(in the rows, 128 means zero)
Each row has two labels, one from each of two sets.
[125  90 138 103  55  88 139 120 155 111 114 114 153 113 181 109 125 125
 173 142 119 119 163 137 121 126 129 181  76  85 132 121 142 143 139 125
 133 133 127 117 139 163 148 138  83 143 190 143 166 154 156  92 115 169
 111 104 108 112 102 132 125  95  92 112 139  93 130 140 136 129] => N & QB
[ 88 123  99  75 105 137 148 101 110  84 110  98 106 120 136 123 139 118
 135 151 154  77 118 140 132 110 119 157 105 104 128 138 164 122 127 151
 132 123 115 107 124 106 106 203 103  95 147 134 146 102 119 134  90 168
  72 127 117 116 127 107 118 170 118 128 148 104 139 157 105 137] => U & RP
[142 131 136 107 102 124 188 132 152 184 136 155 173 149 162 131 106 138
 160 147 157 139 149 133 134 124 116 157 115 120 154 149 100 142 152 118
 127 168 123 133 175 133 140  97 107 121 230 119 122 137 127 129 127 126
 115 133 158 127 121 162 140  84 132 151 135  85 166 112 147 122] => N & QB
[132 116 118  47  98 129 167  89 105  46 110 111  96 103 160 123 140 124
 157 151 125  71 151 109 145 102 114 193  85 145 143 148 143 117 116 147
  97 101 122 130 121 126 104 252 101  75 173 161 165 107 149 126 106 186
  61 148 106 104 129  73 113 163 100 114 153  92 147 188 129 154] => U & RP
[102  99 138 108  75 111 165 121 131  78 113 115 128 135 146 144 146 112
 160 133 141  99 143 152 117 110 122 187 111 128 134 158 129 133 151 125
 172 139 125 116 145 149 118 176 106 132 188 143 134 133 141 124 117 160
  82 117 118 106  99 136 135 140 107 118 150  86 134 142 125 136] => U & QB
[116  94 152 128  96 129 187 141 143 130 128 133 107 144 158 149 118 103
 155 111 137 124 143 119 115 123 114 176 129 110 130 151 124 133 141 133
 107 164 140 120 142 168 137 144 100 118 154 157 157 135 128 139 110 173
  71 111 128 123 116 142 117  99 106 163 170 112 138 172 135 131] => N & RP
[126  87 152 109  83 109 121 122 157 136 119 138 139 135 156 126 118 115
 158 148 116 131 146 116 131 116 109 159 133 116 153 163 143 134 139 130
 125 156 139 123 119 144 141 145 104 150 140 146 154 121 115 137 124 154
 115  77 130 115 139 146 142 116 115 104 167  95 137 186 126 131] => C & QB
[ 96  99 102  71  64 112 160 119 111  72 121  76 137 128 141 127 133 127
 156 131 141  83 131 159 101 115 120 159  98 102 113 132 143 119 146 164
 147 126 121  95 136 123 111 200  91 127 184 146 150 112 130 114 101 173
  45 110 121 113 101 113 108 147 103 110 136  87 113 158 105 134] => U & NF
[102 106 145 133 126 103 150 109 115  82  91 119 137 135 147 122 146 108
 135 172 167  83 132 161 134 130 143 167  74 127 122 106 118 133 133 119
 159 116 127 117 160 148 117 179 100 124 191 132 141 119 154 142 119 163
  73 144 109 122  90 117 133 191 105 140 112  78 126 107 117 138] => U & QB
[ 83 121  92  95  89 140 174 120 107  72 126  81 104 135 155 134 142 110
 147 146 149  70 126 141 127  90 115 181 117 100 120 152 141 127 146 144
 138 134 123  99 122 107 103 205 101 105 164 155 136 100 130 147  88 159
  46 133 122 111 106 120 108 163 125 120 146 105 139 163 108 133] => U & RP
[139 107 157 125 116 108 161 139 160 191 125 150 153 127 168 142 127 127
 154 111 116 140 145 104 128 125 111 151 119 130 143 154 118 136 133  98
 130 147 125 132 143 159 140 118 148 136 155 138 136 148 141  74 117 137
 147 109 136 115 123 156 129 113 104 136 158 143 129 145 157 154] => C & QB
[141 113 148 135 111 112 144 135 161 173 118 143 140 136 159 140 123 108
 163 145 142 145 152 124 123 130 117 146 127 115 146 157 106 138 144  94
 138 171 132 126 132 150 141 110 113 152 168 138 149 128 124 146 131 141
 128 107 118 123 131 156 138 121 114 133 139  87 137 136 136 119] => C & RP
[115 116 114 112  95 122 127 114 105  72 120 102 137 115 133 123 145 128
 115 115 121 103 106 163 133 105 142 116 105 112 120  95 147 122 136 136
 128  82 125 121 114 128 127 148  94 133 129 110  98 131 148 113 144 141
 117 129 126 120 102  85 134 127 124 116  97 137  97 123 118 132] => U & QB
[117 129 103 146  62 140 200 135 115 135 128 121 125 167 169 149 110 143
 154 144 151 134 158 137 124 115 129 174 134 110 144 172 122 134 159 116
 123 159 132 107 140 149 128  95 113 122 167 147 115 125 167 121 123 120
 100 112 136 113  97 139 143 106 124 135 150  98 143 154 138 134] => N & RP
[111  87 149 104 115  96 160 127 164 160 136 134 155 140 157 142 140 112
 164 127 124 118 139 140 115 128 108 151 110 113 138 145  99 142 210  92
 153 165 137 105 138 140 125 128 113 134 184 132 157 128 117 143 119 158
  88 121 123 118 134 149 136 154 105 142 154  62 143 137 130 125] => C & RP
